Below are the code and all the weights of a small trained network. Each question names an input and a class and asks about switching units off, where a switched-off unit gives its printed mean instead of its output.

import numpy as np


def w(rows, s, z=0):
    codes = np.array(rows[::2]) - 128.0
    scale = np.full(codes.shape[1], s)
    scale[-1] = z or s
    return codes * scale


def f(y):
    return np.maximum(y, 0)


def log_softmax(a):
    a = a - a.max(-1, keepdims=True)
    return a - np.log(np.exp(a).sum(-1, keepdims=True))


def net(x, mask):
    res = np.array(x, float).reshape(1, 5) / 4 @ E
    y = f(res @ A[0][:, :-1].T + A[0][:, -1])
    res = res + np.where(mask, y, B[0][:, -1]) @ B[0][:, :-1]
    return log_softmax(res[-1] @ U[:, :-1].T + U[:, -1])


A, B = {}, {}
E = w([
[99,156,131,141,124,135,124,135,116,127],'x0',
[109,63,207,91,76,88,122,88,15,84],'x1',
[172,209,168,129,142,142,106,2,107,252],'x2',
[85,154,118,70,177,136,9,150,133,112],'x3',
[99,174,94,130,123,147,130,114,59,131],'x4',
],0.0097)
A[0] = w([
[117,136,74,153,91,146,147,195,79,121,149],'neuron 1',
[111,113,185,114,62,119,121,106,69,121,43],'neuron 2',
[134,171,53,167,174,200,162,154,203,148,3],'neuron 3',
[127,116,100,189,54,141,254,105,112,145,30],'neuron 4',
[134,103,113,144,151,108,119,209,134,94,242],'neuron 5',
[103,132,96,34,187,139,71,124,113,129,166],'neuron 6',
[97,94,129,105,127,103,170,164,132,83,67],'neuron 7',
],0.0091,0.0038)
B[0] = w([
[203,193,170,143,126,98,141,87,156,167,200],'neuron 1',
[135,204,173,92,97,143,122,101,136,45,217],'neuron 2',
[99,127,142,36,18,223,70,21,158,63,254],'neuron 3',
[70,57,210,180,178,245,114,231,178,108,228],'neuron 4',
[219,163,208,130,91,125,142,193,91,201,251],'neuron 5',
[137,103,254,212,151,238,70,170,176,145,224],'neuron 6',
[169,199,167,85,127,107,166,96,126,168,208],'neuron 7',
],0.0078,0.0087)
U = w([
[102,110,137,13,30,155,114,97,125,5,68],'0',
[79,64,165,190,187,183,101,196,151,116,72],'1',
[179,125,122,171,72,133,111,122,99,142,254],'2',
[147,158,139,141,126,128,130,130,135,137,227],'3',
[197,212,163,125,123,115,170,98,123,249,42],'4',
[119,112,68,141,131,98,120,151,101,157,125],'5',
[17,95,1,125,158,2,137,138,111,105,67],'6',
[28,63,11,101,205,30,124,144,106,98,61],'7',
],0.0082,0.0078)

Each question gives the input, the list of numbers given to net, and the class t.
The units are the neurons (one row each of A and B). Each row of codes is followed by its name. A weight is (code - 128) times the scale printed after its matrix; where a second scale follows, it is the last column's (A, B and U).
mask holds one flag per neuron, in row order. A switched-off neuron (its flag False) gives its mean, the last column of its row in B, instead of its output. The means were averaged over made-up inputs and are rounded, as every weight is.
A unit's drop is (log p(t) with every unit on - log p(t) with that unit switched off) / (log p(t) with every unit on - log p(t) with every unit switched off).
The circuit of an input: a set's keep is (log p(t) with only the set's units on - log p(t) with every unit switched off) / (log p(t) with every unit on - log p(t) with every unit switched off). Starting from all 7 units, units are removed one at a time, each time the one whose removal leaves the highest keep (on an exact tie, the one counted first), for as long as the keep stays at least 0.8.
units of the circuit, in order: the units of the circuit, biggest drop first
most important unit: the unit with the biggest drop
top k neurons: the k neurons with the biggest drops, biggest first
drop when u is switched off: that unit's drop, to one decimal
input [4,8,3,-8,8], class 0: units of the circuit, in order : (neuron 2)
input [-6,7,8,-3,8], class 3: units of the circuit, in order : (neuron 4; neuron 5)
input [-5,-5,-7,-1,0], class 4: units of the circuit, in order : (neuron 5; neuron 7)
input [3,6,-8,-3,8], class 3: top 2 neurons : (neuron 3; neuron 1)
input [2,-1,6,-3,8], class 3: units of the circuit, in order : (neuron 5; neuron 4)
input [7,8,3,-4,5], class 0: top 2 neurons : (neuron 2; neuron 5)
input [1,3,-4,-3,6], class 3: units of the circuit, in order : (neuron 3; neuron 1)
input [-7,-5,-8,-5,-4], class 4: units of the circuit, in order : (neuron 5; neuron 7)
input [7,2,-8,-7,3], class 4: units of the circuit, in order : (neuron 1; neuron 7)
input [2,5,-6,-3,-3], class 4: units of the circuit, in order : (neuron 7; neuron 3; neuron 5)
input [-4,-5,0,-6,-2], class 1: top 3 neurons : (neuron 4; neuron 2; neuron 7)
input [-2,7,2,-8,-3], class 1: top 2 neurons : (neuron 4; neuron 3)
input [-5,-5,-3,-3,-5], class 0: top 2 neurons : (neuron 3; neuron 6)
input [8,5,-8,7,-5], class 2: top 2 neurons : (neuron 5; neuron 4)
input [6,-5,5,6,0], class 1: most important unit : neuron 6
input [-1,4,-3,-8,-2], class 1: top 2 neurons : (neuron 4; neuron 3)
input [5,-6,-4,6,2], class 0: top 2 neurons : (neuron 3; neuron 4)
input [5,8,7,-3,7], class 0: top 2 neurons : (neuron 2; neuron 5)
input [-8,2,-3,1,8], class 2: units of the circuit, in order : (neuron 3; neuron 4)
input [-3,-7,-3,2,7], class 0: most important unit : neuron 3
input [-1,-4,-6,6,-8], class 3: top 2 neurons : (neuron 4; neuron 5)
input [1,7,0,8,-1], class 1: top 2 neurons : (neuron 6; neuron 3)
input [-5,-7,3,-8,4], class 1: top 2 neurons : (neuron 4; neuron 2)
input [-8,-3,8,0,-3], class 2: drop when neuron 1 is switched off : 0.4
